Below are the code and all the weights of a small trained network. Each question names an input and a class and asks about switching units off, where a switched-off unit gives its printed mean instead of its output.

import numpy as np


def w(rows, s, z=0):
    codes = np.array(rows[::2]) - 128.0
    scale = np.full(codes.shape[1], s)
    scale[-1] = z or s
    return codes * scale


def f(y):
    return y / 2 * (1 + np.tanh(0.7978845608 * (y + 0.044715 * y**3)))


def log_softmax(a):
    a = a - a.max(-1, keepdims=True)
    return a - np.log(np.exp(a).sum(-1, keepdims=True))


def net(x, mask):
    res = np.array(x, float).reshape(1, 6) / 4 @ E
    y = f(res @ A[0][:, :-1].T + A[0][:, -1])
    res = res + np.where(mask, y, B[0][:, -1]) @ B[0][:, :-1]
    return log_softmax(res[-1] @ U[:, :-1].T + U[:, -1])


A, B = {}, {}
E = w([
[234,144,231,130,171,47],'x0',
[100,136,100,150,206,59],'x1',
[184,94,38,13,175,165],'x2',
[123,51,182,185,140,160],'x3',
[131,102,76,133,46,1],'x4',
[200,127,46,218,207,174],'x5',
],0.0096)
A[0] = w([
[209,132,209,153,132,176,189],'n0',
[109,141,174,80,130,125,42],'n1',
[166,164,127,113,178,73,172],'n2',
[156,141,65,201,137,104,121],'n3',
[119,145,110,118,98,126,143],'n4',
[117,162,83,93,154,252,170],'n5',
[150,191,122,133,209,134,107],'n6',
[170,124,152,109,168,158,96],'n7',
[145,144,144,129,56,67,88],'n8',
[138,84,101,169,123,104,2],'n9',
[89,183,195,181,120,129,168],'n10',
],0.016,0.0052)
B[0] = w([
[179,126,147,114,81,208,241],'n0',
[169,144,91,205,133,115,164],'n1',
[145,122,110,117,180,20,196],'n2',
[173,115,54,198,105,125,183],'n3',
[121,159,136,96,93,158,150],'n4',
[106,195,71,249,192,195,253],'n5',
[133,21,103,69,111,121,190],'n6',
[180,112,178,56,102,140,176],'n7',
[118,202,115,117,55,83,198],'n8',
[107,146,104,149,135,143,143],'n9',
[135,171,193,126,209,174,224],'n10',
],0.012,0.017)
U = w([
[157,58,156,60,158,190,104],'0',
[129,116,128,132,132,126,42],'1',
[76,127,170,159,197,197,8],'2',
[103,138,124,86,7,122,126],'3',
[130,166,224,91,132,64,188],'4',
[112,102,13,153,141,16,168],'5',
[192,139,102,139,125,118,92],'6',
[148,152,116,192,161,240,185],'7',
],0.013,0.012)

Each question gives the input, the list of numbers given to net, and the class t.
The units are the neurons (one row each of A and B). Each row of codes is followed by its name. A weight is (code - 128) times the scale printed after its matrix; where a second scale follows, it is the last column's (A, B and U).
mask holds one flag per neuron, in row order. A switched-off neuron (its flag False) gives its mean, the last column of its row in B, instead of its output. The means were averaged over made-up inputs and are rounded, as every weight is.
A unit's drop is (log p(t) with every unit on - log p(t) with that unit switched off) / (log p(t) with every unit on - log p(t) with every unit switched off).
The circuit of an input: a set's keep is (log p(t) with only the set's units on - log p(t) with every unit switched off) / (log p(t) with every unit on - log p(t) with every unit switched off). Starting from all 11 units, units are removed one at a time, each time the one whose removal leaves the highest keep (on an exact tie, the one counted first), for as long as the keep stays at least 0.8.
circuit, biggest first: the units of the circuit, biggest drop first
most important unit: the unit with the biggest drop
k most important neurons: the k neurons with the biggest drops, biggest first
drop when u is switched off: that unit's drop, to one decimal
input [6,3,6,-3,-5,7], class 0: circuit, biggest first -> [n6]
input [3,8,-3,-1,-3,5], class 5: 2 most important neurons -> [n2 n3]
input [7,5,-8,0,-3,4], class 0: circuit, biggest first -> [n5 n6]
input [4,3,5,-1,-3,-8], class 5: 3 most important neurons -> [n10 n1 n0]
input [6,6,-3,-5,-2,-3], class 4: 2 most important neurons -> [n10 n5]
input [3,6,4,-3,-4,-1], class 5: 3 most important neurons -> [n2 n0 n10]
input [8,2,1,-1,7,-4], class 5: 2 most important neurons -> [n2 n10]
input [3,-1,-5,2,-1,-5], class 4: 3 most important neurons -> [n5 n8 n3]
input [-8,-4,-7,5,-2,-6], class 2: 4 most important neurons -> [n0 n10 n3 n5]
input [7,-5,6,1,8,-8], class 3: 2 most important neurons -> [n8 n5]
input [-5,-7,-1,6,4,0], class 3: 2 most important neurons -> [n5 n10]
input [-7,5,5,2,6,1], class 5: 2 most important neurons -> [n0 n10]
input [7,-4,2,7,-4,-5], class 0: 2 most important neurons -> [n5 n7]
input [4,6,-5,-2,3,0], class 5: circuit, biggest first -> [n2]
input [2,-4,2,-1,4,3], class 5: 2 most important neurons -> [n0 n10]
input [-7,0,3,-6,6,-3], class 3: 2 most important neurons -> [n4 n2]
input [2,4,-1,1,1,-4], class 4: 2 most important neurons -> [n5 n3]
input [7,-5,4,-1,0,-3], class 4: drop when n0 is switched off -> -0.1
input [8,-7,-5,-1,6,-1], class 4: drop when n10 is switched off -> 0.9
input [-1,-4,1,-6,6,4], class 5: drop when n6 is switched off -> 0.0
input [2,5,-5,0,-2,-5], class 4: drop when n5 is switched off -> 1.0
input [4,2,-1,-1,-5,-2], class 0: most important unit -> n5
